Below is a small trained network, with its code and all its weights. Each question gives an input and a target symbol and asks what happens when units are switched off, that is, made to give their printed mean instead of their output.

import numpy as np


def w(rows, s, z=0):
    codes = np.array(rows[::2]) - 128.0
    scale = np.full(codes.shape[1], s)
    scale[-1] = z or s
    return codes * scale


def softmax(a):
    e = np.exp(a - a.max(-1, keepdims=True))
    return e / e.sum(-1, keepdims=True)


def log_softmax(a):
    a = a - a.max(-1, keepdims=True)
    return a - np.log(np.exp(a).sum(-1, keepdims=True))


def net(x, mask):
    ids = ['ΓΔΘΞΠΩαβεζηλσφψ'.index(c) for c in x.split()]
    T = len(ids)
    res = E[ids] + P[:T]
    u = 0
    for l in range(2):
        r = res
        for j in range(3):
            rows = slice(3 * j, 3 * j + 3)
            q, k, v = (r @ M[l][rows].T for M in (Q, K, V))
            z = softmax(np.where(np.tri(T) > 0, q @ k.T / 3**0.5, -1e9)) @ v
            o = O[l][rows]
            res = res + np.where(mask[u + j], z, o[:, -1]) @ o[:, :-1]
        u += 3
    return log_softmax(res[-1] @ U[:, :-1].T + U[:, -1])


Q, K, V, O = {}, {}, {}, {}
E = w([
[221,163,68,112,96,123,141,43,44],'Γ',
[170,153,195,138,67,85,164,197,217],'Δ',
[118,174,83,186,87,227,40,191,34],'Θ',
[78,40,154,188,6,181,173,156,170],'Ξ',
[179,223,175,70,139,123,125,129,41],'Π',
[228,156,116,106,141,136,55,99,79],'Ω',
[158,92,224,202,94,68,139,40,179],'α',
[138,228,122,111,121,200,107,226,81],'β',
[173,48,82,133,78,89,103,196,200],'ε',
[87,134,204,119,101,86,238,120,140],'ζ',
[57,17,87,122,84,145,202,75,84],'η',
[65,82,41,221,199,90,86,82,147],'λ',
[111,162,67,184,170,46,126,177,207],'σ',
[89,40,95,120,70,55,207,145,79],'φ',
[51,103,181,144,166,143,182,48,117],'ψ',
],0.012)
P = w([
[16,213,29,104,35,112,40,85,90],'0',
[58,195,71,88,66,78,53,85,111],'1',
[73,163,77,115,86,65,85,96,92],'2',
[93,142,101,137,104,71,95,101,96],'3',
[106,122,97,147,128,77,121,107,80],'4',
[152,121,125,156,160,76,122,106,123],'5',
[164,87,94,198,108,73,178,140,36],'6',
[117,97,175,163,222,162,111,138,166],'7',
[233,79,92,198,152,106,254,151,35],'8',
[111,117,177,198,176,165,155,194,144],'9',
],0.0098)
Q[0] = w([
[177,144,125,132,116,122,112,90,49],'L0H1',
[186,160,182,162,101,123,86,166,86],'L0H1',
[115,160,136,61,114,99,90,82,184],'L0H1',
[107,180,123,144,173,168,68,135,130],'L0H2',
[180,127,184,7,97,181,48,95,119],'L0H2',
[243,195,68,75,164,129,82,128,64],'L0H2',
[76,89,89,166,152,90,126,158,100],'L0H3',
[170,159,141,130,109,166,140,84,42],'L0H3',
[130,107,85,188,143,95,154,165,140],'L0H3',
],0.011)
K[0] = w([
[189,117,159,157,183,124,127,110,78],'L0H1',
[198,118,213,132,177,158,120,160,129],'L0H1',
[110,164,133,120,98,106,96,100,180],'L0H1',
[178,140,128,88,71,126,129,150,26],'L0H2',
[44,196,89,133,73,65,64,110,112],'L0H2',
[111,184,148,2,129,134,50,61,81],'L0H2',
[207,154,179,173,147,150,171,158,132],'L0H3',
[119,165,86,119,159,102,67,147,198],'L0H3',
[176,66,175,159,230,186,185,145,131],'L0H3',
],0.0099)
V[0] = w([
[182,87,157,104,153,149,151,142,100],'L0H1',
[103,189,82,87,109,132,111,93,131],'L0H1',
[188,136,206,111,178,138,86,82,115],'L0H1',
[82,133,138,38,101,228,127,85,76],'L0H2',
[144,100,178,113,5,175,141,151,167],'L0H2',
[197,25,188,93,65,168,155,146,136],'L0H2',
[140,146,28,121,109,128,68,183,143],'L0H3',
[115,138,150,55,158,102,205,175,66],'L0H3',
[117,143,26,68,112,57,62,135,2],'L0H3',
],0.0088)
O[0] = w([
[182,153,56,194,152,163,130,172,136,70],'L0H1',
[149,154,209,136,71,148,58,54,126,178],'L0H1',
[135,186,44,135,128,187,129,104,167,57],'L0H1',
[178,180,139,227,132,145,39,127,71,113],'L0H2',
[225,90,203,79,173,35,24,126,91,109],'L0H2',
[172,45,138,127,110,86,52,200,102,58],'L0H2',
[106,149,2,151,122,56,135,157,104,190],'L0H3',
[134,75,220,224,115,121,183,143,92,104],'L0H3',
[67,154,86,242,121,33,133,155,173,252],'L0H3',
],0.0074,0.011)
Q[1] = w([
[105,69,135,161,89,65,130,103,187],'L1H1',
[56,81,110,81,181,92,136,123,152],'L1H1',
[154,130,123,106,189,64,153,105,132],'L1H1',
[175,136,107,60,57,220,104,98,169],'L1H2',
[145,118,141,128,212,191,2,72,79],'L1H2',
[163,175,77,90,157,110,106,107,68],'L1H2',
[74,81,175,215,58,86,138,148,176],'L1H3',
[125,139,198,164,149,129,67,119,224],'L1H3',
[60,66,126,119,178,104,184,109,137],'L1H3',
],0.0076)
K[1] = w([
[147,139,52,148,137,155,134,139,91],'L1H1',
[195,75,116,138,125,153,149,94,88],'L1H1',
[140,60,86,121,202,124,229,96,163],'L1H1',
[47,130,132,67,89,67,144,11,117],'L1H2',
[155,158,145,104,2,86,144,124,104],'L1H2',
[117,217,138,88,95,136,32,85,160],'L1H2',
[155,138,71,130,165,171,180,157,70],'L1H3',
[135,81,109,119,58,126,191,133,16],'L1H3',
[166,92,134,144,191,133,140,199,176],'L1H3',
],0.0078)
V[1] = w([
[160,132,128,152,141,131,139,185,108],'L1H1',
[220,120,104,104,156,127,157,126,197],'L1H1',
[221,127,117,127,139,85,211,59,76],'L1H1',
[129,108,81,164,131,207,64,52,97],'L1H2',
[115,73,192,129,176,136,222,42,97],'L1H2',
[134,227,184,104,88,176,160,207,96],'L1H2',
[115,149,92,130,112,148,124,41,2],'L1H3',
[101,34,101,119,66,127,143,120,73],'L1H3',
[149,121,123,126,101,61,112,38,219],'L1H3',
],0.0083)
O[1] = w([
[92,164,154,156,74,100,152,142,117,80],'L1H1',
[115,110,155,174,46,128,110,168,159,2],'L1H1',
[131,146,70,136,15,176,87,135,103,98],'L1H1',
[135,30,120,64,193,215,154,242,227,115],'L1H2',
[84,118,164,183,190,195,162,112,58,55],'L1H2',
[207,88,59,125,113,126,87,19,102,96],'L1H2',
[156,149,76,194,202,224,84,193,148,203],'L1H3',
[82,175,51,48,172,96,162,254,3,123],'L1H3',
[157,170,238,125,46,192,110,178,103,217],'L1H3',
],0.0071,0.017)
U = w([
[125,212,44,174,71,199,70,173,67,220],'Γ',
[161,175,100,188,184,135,133,210,69,183],'Δ',
[158,143,143,130,210,180,158,132,108,195],'Θ',
[202,91,176,111,171,106,35,188,69,116],'Ξ',
[36,154,115,83,77,132,184,43,162,112],'Π',
[98,140,182,43,98,205,102,150,127,183],'Ω',
[116,56,62,46,202,83,183,139,183,131],'α',
[93,162,96,186,149,80,147,158,63,1],'β',
[91,128,106,89,87,86,128,168,118,85],'ε',
[148,115,129,63,79,105,89,49,93,164],'ζ',
[138,131,159,152,174,145,105,79,54,132],'η',
[93,94,157,157,88,150,117,176,216,98],'λ',
[59,157,145,87,156,174,202,198,174,18],'σ',
[135,58,73,135,132,56,131,2,160,110],'φ',
[111,105,158,247,132,123,122,91,155,44],'ψ',
],0.0071,0.006)

Each question gives the input, a string of symbols that net reads in full, and the target symbol t.
The units are the heads (3 rows each of Q, K, V and O). Each row of codes is followed by its name. A weight is (code - 128) times the scale printed after its matrix; where a second scale follows, it is the last column's (O and U).
mask holds one flag per head, layer by layer. A switched-off head (its flag False) gives its mean, the last column of its rows in O, instead of its output. The means were averaged over made-up inputs and are rounded, as every weight is.
A unit's drop is (log p(t) with every unit on - log p(t) with that unit switched off) / (log p(t) with every unit on - log p(t) with every unit switched off).
The circuit of an input: a set's keep is (log p(t) with only the set's units on - log p(t) with every unit switched off) / (log p(t) with every unit on - log p(t) with every unit switched off). Starting from all 6 units, units are removed one at a time, each time the one whose removal leaves the highest keep (on an exact tie, the one counted first), for as long as the keep stays at least 0.8.
units of the circuit, in order: the units of the circuit, biggest drop first
most important unit: the unit with the biggest drop
which heads matter: for each layer, one digit per head in row order, 1 if its drop is at least 0.15 and else 0, layers parted by /
input σ Π Ω σ β σ α η Γ σ, target Γ: units of the circuit, in order : (L1H1)
input ε Θ σ, target α: units of the circuit, in order : (L1H2, L0H2)
input Γ β η σ σ ε β β λ, target φ: units of the circuit, in order : (L1H3, L1H2)
input Θ Γ σ Θ φ Π, target Γ: which heads matter : 101 / 000
input Π Θ ψ φ σ η Γ Θ η, target α: units of the circuit, in order : (L1H2, L0H1)
input Δ η Ω β Δ η η Ω Δ, target λ: units of the circuit, in order : (L0H1, L1H1, L0H2, L1H2)
input ε σ σ, target Π: units of the circuit, in order : (L0H2, L1H3)
input Ξ Π Γ α Θ Θ φ, target α: units of the circuit, in order : (L1H2, L0H2)
input λ λ λ Θ φ, target α: units of the circuit, in order : (L1H2, L0H1, L1H3)
input ψ η Π Δ σ λ φ η ψ σ, target Θ: which heads matter : 001 / 010
input Θ σ φ Ξ σ ψ β σ Θ σ, target α: which heads matter : 100 / 011
input σ σ Θ Δ λ, target ζ: units of the circuit, in order : (L0H3, L0H1, L1H2)
input φ σ ε ζ η Ω σ Δ, target Π: units of the circuit, in order : (L0H2, L1H2, L1H3)
input Δ Θ Θ Ξ Ξ Δ, target Ξ: which heads matter : 011 / 000
input Θ σ σ φ, target Π: most important unit : L0H2
input ε Δ Θ Ω λ, target λ: which heads matter : 101 / 111
input Π Θ σ ζ φ ζ, target β: units of the circuit, in order : (L1H3, L1H2, L0H1)
input η ζ σ Π σ Γ, target Γ: which heads matter : 100 / 000
input Γ Δ β ζ β ψ η σ, target Δ: units of the circuit, in order : (L1H3, L0H2)
input β ε η σ Θ λ σ ζ, target Π: which heads matter : 111 / 001
input ψ Π λ η σ Ξ, target Ξ: units of the circuit, in order : (L0H2)
input β σ σ β Π, target Γ: which heads matter : 111 / 000
input Θ λ φ β φ, target φ: which heads matter : 000 / 011
input α λ η, target σ: which heads matter : 000 / 010
input ζ λ φ Δ Ω, target Γ: which heads matter : 100 / 000
